Where the symbols take the objects:
z74 ~ z659
z74 + z306
z74 $ z510
z74 @ z378
z74 ^ z683
z74 ! z900
z462 ~ z223
z462 + z546
z462 $ z259
z462 @ z464
z462 ^ z768
z462 ! z642
z786 ~ z998
z786 + z792
z786 $ z334
z786 @ z900
z786 ^ z580
z786 ! z464
z896 ~ z207
z896 + z635
z896 $ z608
z896 @ z578
z896 ^ z46
z896 ! z256
z256 ~ z608
z256 + z445
z256 $ z930
z256 @ z36
z256 ^ z928
z256 ! z656
z580 ~ z483
z580 + z259
z580 $ z786
z580 @ z402
z580 ^ z900
z580 ! z980
z557 ~ z537
z557 + z530
z557 $ z434
z557 @ z937
z557 ^ z34
z557 ! z9
z207 ~ z392
z207 + z256
z207 $ z309
z207 @ z808
z207 ^ z472
z207 ! z608
z290 ~ z264
z290 + z937
z290 $ z213
z290 @ z543
z290 ^ z43
z290 ! z850
z930 ~ z325
z930 + z543
z930 $ z30
z930 @ z928
z930 ^ z256
z930 ! z109
z124 ~ z745
z124 + z483
z124 $ z613
z124 @ z9
z124 ^ z592
z124 ! z378
z642 ~ z259
z642 + z808
z642 $ z22
z642 @ z824
z642 ^ z421
z642 ! z564
z843 ~ z546
z843 + z325
z843 $ z808
z843 @ z780
z843 ^ z392
z843 ! z578
z421 ~ z462
z421 + z843
z421 $ z642
z421 @ z792
z421 ^ z824
z421 ! z546
z537 ~ z323
z537 + z9
z537 $ z911
z537 @ z850
z537 ^ z185
z537 ! z434
z656 ~ z930
z656 + z655
z656 $ z109
z656 @ z58
z656 ^ z635
z656 ! z543
z546 ~ z642
z546 + z578
z546 $ z564
z546 @ z779
z546 ^ z426
z546 ! z808
z109 ~ z30
z109 + z323
z109 $ z438
z109 @ z635
z109 ^ z656
z109 ! z43
z323 ~ z43
z323 + z434
z323 $ z406
z323 @ z213
z323 ^ z655
z323 ! z911
z334 ~ z402
z334 + z824
z334 $ z306
z334 @ z580
z334 ^ z786
z334 ! z768
z406 ~ z290
z406 + z823
z406 $ z850
z406 @ z655
z406 ^ z323
z406 ! z937
z30 ~ z36
z30 + z43
z30 $ z58
z30 @ z256
z30 ^ z930
z30 ! z438
z223 ~ z580
z223 + z642
z223 $ z980
z223 @ z334
z223 ^ z306
z223 ! z259
z9 ~ z434
z9 + z74
z9 $ z592
z9 @ z745
z9 ^ z695
z9 ! z659
z850 ~ z213
z850 + z745
z850 $ z185
z850 @ z323
z850 ^ z406
z850 ! z34
z635 ~ z256
z635 + z213
z635 $ z656
z635 @ z30
z635 ^ z58
z635 ! z445
z808 ~ z564
z808 + z36
z808 $ z472
z808 @ z392
z808 ^ z843
z808 ! z46
z213 ~ z445
z213 + z34
z213 $ z655
z213 @ z43
z213 ^ z290
z213 ! z185
z768 ~ z306
z768 + z426
z768 $ z462
z768 @ z980
z768 ^ z464
z768 ! z421
z730 ~ z124
z730 + z580
z730 $ z378
z730 @ z530
z730 ^ z659
z730 ! z483
z306 ~ z900
z306 + z421
z306 $ z223
z306 @ z786
z306 ^ z334
z306 ! z462
z823 ~ z937
z823 + z730
z823 $ z745
z823 @ z557
z823 ^ z434
z823 ! z124
z655 ~ z543
z655 + z557
z655 $ z323
z655 @ z290
z655 ^ z213
z655 ! z537
z434 ~ z911
z434 + z659
z434 $ z823
z434 @ z34
z434 ^ z557
z434 ! z592
z510 ~ z730
z510 + z223
z510 $ z483
z510 @ z683
z510 ^ z74
z510 ! z580
z998 ~ z683
z998 + z464
z998 $ z402
z998 @ z510
z998 ^ z483
z998 ! z334
z900 ~ z510
z900 + z462
z900 $ z580
z900 @ z998
z900 ^ z402
z900 ! z223
z683 ~ z530
z683 + z334
z683 $ z74
z683 @ z730
z683 ^ z378
z683 ! z402
z695 ~ z557
z695 + z683
z695 $ z9
z695 @ z823
z695 ^ z745
z695 ! z530
z392 ~ z426
z392 + z608
z392 $ z843
z392 @ z564
z392 ^ z780
z392 ! z309
z325 ~ z578
z325 + z109
z325 $ z36
z325 @ z896
z325 ^ z608
z325 ! z30
z564 ~ z22
z564 + z46
z564 $ z780
z564 @ z426
z564 ^ z546
z564 ! z472
z659 ~ z592
z659 + z900
z659 $ z730
z659 @ z613
z659 ^ z530
z659 ! z510
z185 ~ z655
z185 + z695
z185 $ z537
z185 @ z406
z185 ^ z850
z185 ! z557
z608 ~ z309
z608 + z656
z608 $ z325
z608 @ z46
z608 ^ z896
z608 ! z930
z259 ~ z980
z259 + z564
z259 $ z792
z259 @ z768
z259 ^ z462
z259 ! z22
z928 ~ z896
z928 + z264
z928 $ z256
z928 @ z325
z928 ^ z36
z928 ! z635
z22 ~ z792
z22 + z472
z22 $ z779
z22 @ z421
z22 ^ z642
z22 ! z780
z402 ~ z74
z402 + z768
z402 $ z900
z402 @ z483
z402 ^ z998
z402 ! z306
z426 ~ z421
z426 + z309
z426 $ z546
z426 @ z22
z426 ^ z779
z426 ! z843
z34 ~ z185
z34 + z613
z34 $ z557
z34 @ z911
z34 ^ z937
z34 ! z695
z43 ~ z438
z43 + z911
z43 $ z290
z43 @ z445
z43 ^ z543
z43 ! z406
z543 ~ z109
z543 + z537
z543 $ z43
z543 @ z264
z543 ^ z445
z543 ! z323
z438 ~ z58
z438 + z406
z438 $ z264
z438 @ z656
z438 ^ z109
z438 ! z290
z824 ~ z768
z824 + z392
z824 $ z421
z824 @ z259
z824 ^ z792
z824 ! z426
z445 ~ z656
z445 + z185
z445 $ z543
z445 @ z438
z445 ^ z264
z445 ! z655
z578 ~ z808
z578 + z30
z578 $ z46
z578 @ z207
z578 ^ z309
z578 ! z36
z464 ~ z334
z464 + z779
z464 $ z768
z464 @ z223
z464 ^ z980
z464 ! z824
z264 ~ z635
z264 + z850
z264 $ z445
z264 @ z109
z264 ^ z438
z264 ! z213
z792 ~ z464
z792 + z780
z792 $ z824
z792 @ z462
z792 ^ z259
z792 ! z779
z980 ~ z786
z980 + z22
z980 $ z464
z980 @ z306
z980 ^ z223
z980 ! z792
z378 ~ z613
z378 + z786
z378 $ z683
z378 @ z659
z378 ^ z730
z378 ! z998
z937 ~ z850
z937 + z124
z937 $ z34
z937 @ z537
z937 ^ z911
z937 ! z745
z780 ~ z779
z780 + z896
z780 $ z392
z780 @ z546
z780 ^ z564
z780 ! z207
z745 ~ z34
z745 + z378
z745 $ z695
z745 @ z434
z745 ^ z823
z745 ! z613
z530 ~ z9
z530 + z402
z530 $ z659
z530 @ z124
z530 ^ z613
z530 ! z74
z911 ~ z406
z911 + z592
z911 $ z937
z911 @ z185
z911 ^ z537
z911 ! z823
z46 ~ z472
z46 + z58
z46 $ z896
z46 @ z309
z46 ^ z578
z46 ! z928
z779 ~ z824
z779 + z207
z779 $ z426
z779 @ z642
z779 ^ z22
z779 ! z392
z472 ~ z780
z472 + z928
z472 $ z207
z472 @ z843
z472 ^ z808
z472 ! z896
z592 ~ z823
z592 + z510
z592 $ z124
z592 @ z695
z592 ^ z9
z592 ! z730
z58 ~ z928
z58 + z290
z58 $ z635
z58 @ z930
z58 ^ z30
z58 ! z264
z613 ~ z695
z613 + z998
z613 $ z530
z613 @ z592
z613 ^ z124
z613 ! z683
z36 ~ z46
z36 + z438
z36 $ z928
z36 @ z608
z36 ^ z325
z36 ! z58
z483 ~ z378
z483 + z980
z483 $ z998
z483 @ z74
z483 ^ z510
z483 ! z786
z309 ~ z843
z309 + z930
z309 $ z578
z309 @ z472
z309 ^ z207
z309 ! z325

In the rows, 45 means zero.

The rows follow the links: the fewer symbols apart two objects are, the more alike their rows tend to be.

Each row is also shifted at random along 3 hidden directions that mean nothing.

Row, then object:
15,37,42,46,52,38,47,43,41,40,48,52,41,50,51,55,49,50,43,40,53,43,39,51,45,43,46,37,53,44,48,42,47,44,49,50,45,52,40,52,45: z426
41,52,53,35,41,45,49,42,53,50,44,34,46,37,43,36,35,34,48,52,33,43,51,32,49,53,49,54,28,47,40,47,41,46,34,37,41,42,51,34,42: z406
71,40,53,29,50,33,56,37,51,43,51,39,38,39,54,46,33,33,47,50,39,38,44,33,52,59,56,46,29,46,42,40,40,42,31,39,38,53,46,39,38: z635
52,61,43,44,39,55,35,43,46,53,43,32,50,40,42,36,38,35,53,49,42,51,50,44,42,44,47,52,33,46,47,53,43,45,43,33,49,33,45,42,44: z613
46,43,37,49,49,44,39,43,39,43,47,49,44,51,50,53,48,48,47,40,57,48,39,56,42,40,46,37,52,44,51,46,46,43,52,45,49,46,37,56,45: z259
28,51,54,46,47,40,58,51,51,43,44,45,42,40,41,40,47,50,37,46,35,38,47,35,47,41,41,49,44,46,38,43,48,51,40,50,37,52,54,37,47: z438
41,38,40,51,35,58,33,49,41,48,39,49,54,49,37,41,49,49,47,45,46,54,51,51,42,45,39,49,55,43,47,47,43,42,53,47,53,33,45,45,48: z683
72,29,36,35,47,44,33,32,40,46,50,44,45,50,56,55,36,33,57,46,58,51,40,53,46,58,57,39,40,44,54,44,38,34,45,36,53,41,32,54,38: z464
52,68,41,49,58,36,48,43,43,44,52,39,36,44,54,51,45,44,45,40,54,40,35,51,41,29,49,35,40,47,50,51,51,50,46,39,40,55,37,55,45: z564
33,37,52,45,37,50,49,51,49,46,39,48,49,42,35,37,47,49,41,49,33,45,53,36,47,51,39,54,48,45,38,42,43,46,43,51,44,41,56,34,47: z850
65,39,47,46,35,55,41,50,46,48,39,46,52,44,35,37,46,47,45,48,37,49,53,41,45,50,39,53,49,44,41,44,42,44,46,48,48,36,52,37,47: z557
53,40,37,46,39,55,31,43,40,49,42,45,52,49,43,45,44,43,52,45,51,54,47,53,42,48,45,46,48,44,50,48,42,40,51,41,54,34,40,49,45: z998
67,60,41,59,56,38,50,50,41,40,48,50,38,48,48,52,56,57,38,36,54,40,36,54,40,23,40,35,56,45,48,48,55,52,53,51,40,56,41,56,50: z392
-6,63,39,48,47,48,36,42,42,49,47,36,45,44,49,45,42,39,51,44,52,49,42,52,41,37,49,43,38,46,51,53,46,45,47,35,48,41,38,52,45: z306
49,39,50,38,52,33,57,43,48,40,49,48,37,44,51,50,43,44,41,44,44,37,40,39,49,49,49,41,42,45,42,39,45,45,39,48,38,57,46,44,42: z36
48,53,54,44,47,40,56,48,51,44,45,43,42,39,42,40,44,46,40,46,35,38,47,35,48,43,43,49,40,47,38,44,47,50,39,47,37,51,53,37,46: z264
87,50,48,37,39,50,42,41,50,51,44,34,49,39,43,37,35,33,52,52,37,47,51,37,47,53,49,53,31,46,43,48,40,43,37,36,46,36,48,37,42: z937
43,60,51,49,53,36,59,50,49,41,47,44,37,41,45,44,49,51,36,43,41,36,41,39,45,33,42,43,44,47,40,45,52,53,42,49,35,57,50,43,48: z930
60,47,47,38,56,31,54,39,47,41,52,43,36,43,56,52,40,40,45,44,48,37,38,42,48,47,53,38,36,46,45,42,45,45,38,42,39,57,41,48,41: z46
32,53,40,47,54,40,43,41,41,43,49,44,40,47,53,53,46,45,47,40,55,44,37,53,42,37,49,37,44,45,50,48,48,45,47,42,44,51,36,55,45: z642
31,43,55,34,49,34,57,41,52,43,48,41,39,39,49,43,37,38,43,49,36,37,45,32,51,55,51,48,32,46,39,41,43,46,32,43,37,53,50,36,41: z656
40,38,45,42,54,34,52,42,44,39,50,50,38,47,53,54,46,46,42,42,50,39,38,46,47,46,49,37,47,44,46,40,46,44,43,48,41,56,41,50,43: z472
56,25,37,40,39,53,31,38,40,47,44,48,51,52,47,49,41,39,54,46,53,54,46,53,45,58,49,44,48,43,51,43,38,35,49,41,56,34,38,50,42: z900
43,45,50,49,36,53,46,53,48,47,39,46,50,43,34,35,48,50,41,48,35,47,53,39,45,45,37,54,49,45,39,45,45,48,46,50,45,39,55,35,49: z911
20,47,47,52,34,57,41,53,46,49,37,45,53,44,32,35,50,51,42,47,36,49,54,42,43,42,35,54,51,45,41,47,46,48,49,49,48,35,53,38,49: z745
30,53,49,40,56,31,56,41,48,42,52,41,35,41,54,49,41,41,43,44,45,36,38,40,48,43,52,40,35,47,44,44,47,48,37,42,36,58,43,46,42: z896
26,32,40,39,37,54,32,40,43,49,42,44,52,48,44,44,39,37,54,49,47,54,49,48,45,58,48,49,43,43,49,45,38,37,46,39,54,32,42,45,42: z510
53,45,36,55,48,47,38,47,37,43,45,52,46,52,46,52,53,53,44,38,58,48,40,59,40,35,42,37,58,43,51,47,49,45,56,49,49,46,38,57,48: z462
16,34,39,33,42,48,32,33,43,49,47,39,48,47,52,47,33,29,58,50,51,53,45,48,47,61,56,45,33,44,52,46,36,34,41,33,53,35,36,48,38: z580
32,50,54,47,43,44,55,52,50,44,42,44,44,40,38,37,47,49,38,47,33,40,49,35,47,42,39,51,44,46,37,44,47,50,41,50,39,48,55,35,47: z43

Start, symbols taken left to right, then the object you end at.
Answer with the object's name.
57,48,44,43,37,55,35,44,46,51,41,38,52,43,40,38,40,38,51,49,41,52,52,44,44,50,45,52,39,45,46,49,41,42,44,38,50,33,46,41,44
^ @ ^: z745
48,60,42,44,39,55,34,42,46,53,43,33,50,41,43,37,38,35,53,49,43,52,50,46,42,44,47,51,33,46,48,53,42,44,44,33,50,32,44,43,44
~ @ @ ^: z434
53,59,45,53,37,57,39,51,46,51,39,40,51,42,35,35,47,47,46,47,39,50,52,45,41,37,38,53,45,46,43,51,46,49,48,43,48,35,50,40,49
^ ~ $: z557
22,52,37,50,47,48,36,43,40,46,46,43,46,48,48,49,47,45,49,42,55,49,41,55,41,38,46,40,47,45,51,50,47,44,51,41,49,42,37,54,46
+ $ @: z642
25,40,48,51,34,57,42,53,46,48,37,49,53,45,32,36,50,52,42,48,36,49,55,42,44,46,36,54,53,44,40,44,44,46,49,51,48,35,54,36,49
@ $ $ ~: z937
52,48,53,40,43,43,53,46,51,46,44,41,44,39,41,38,41,42,43,49,33,41,49,34,48,50,45,52,38,46,39,44,44,47,37,45,40,46,53,35,44
@ @: z264
46,59,43,47,38,56,35,45,46,52,42,35,51,42,40,36,41,39,51,49,42,51,50,46,42,42,44,51,37,46,46,53,44,45,46,36,49,33,45,43,45
^ $ +: z402
54,73,45,42,41,52,37,41,50,55,45,25,48,36,44,33,32,30,55,51,39,49,50,41,43,43,50,53,23,48,46,56,43,47,38,27,46,34,45,40,42
$ ^: z9
56,33,51,39,36,50,46,46,49,47,41,45,49,42,39,38,42,43,45,50,34,46,53,36,49,57,44,54,43,44,39,41,40,43,40,47,46,39,53,34,44
+ + !: z402
56,41,40,47,53,38,46,43,40,40,49,51,40,50,52,55,49,49,43,39,55,43,37,52,44,41,47,35,51,44,49,43,48,44,48,48,44,53,38,55,45
~ ! $ !: z207
40,53,46,51,55,35,55,48,44,39,49,49,37,45,49,51,51,53,38,39,49,38,38,47,44,33,43,37,50,46,45,44,52,50,47,50,38,58,44,50,47
$ ! !: z58
58,45,37,47,51,42,40,41,39,43,49,47,42,50,53,54,46,45,48,41,58,46,38,55,42,41,48,36,48,44,52,46,47,43,50,43,47,48,35,56,44
^ @ +: z546
24,41,42,43,36,55,34,43,44,50,41,42,52,46,41,40,41,39,52,49,44,53,51,47,44,51,46,51,42,44,47,47,40,40,47,40,52,32,44,43,44
~ ^ !: z378
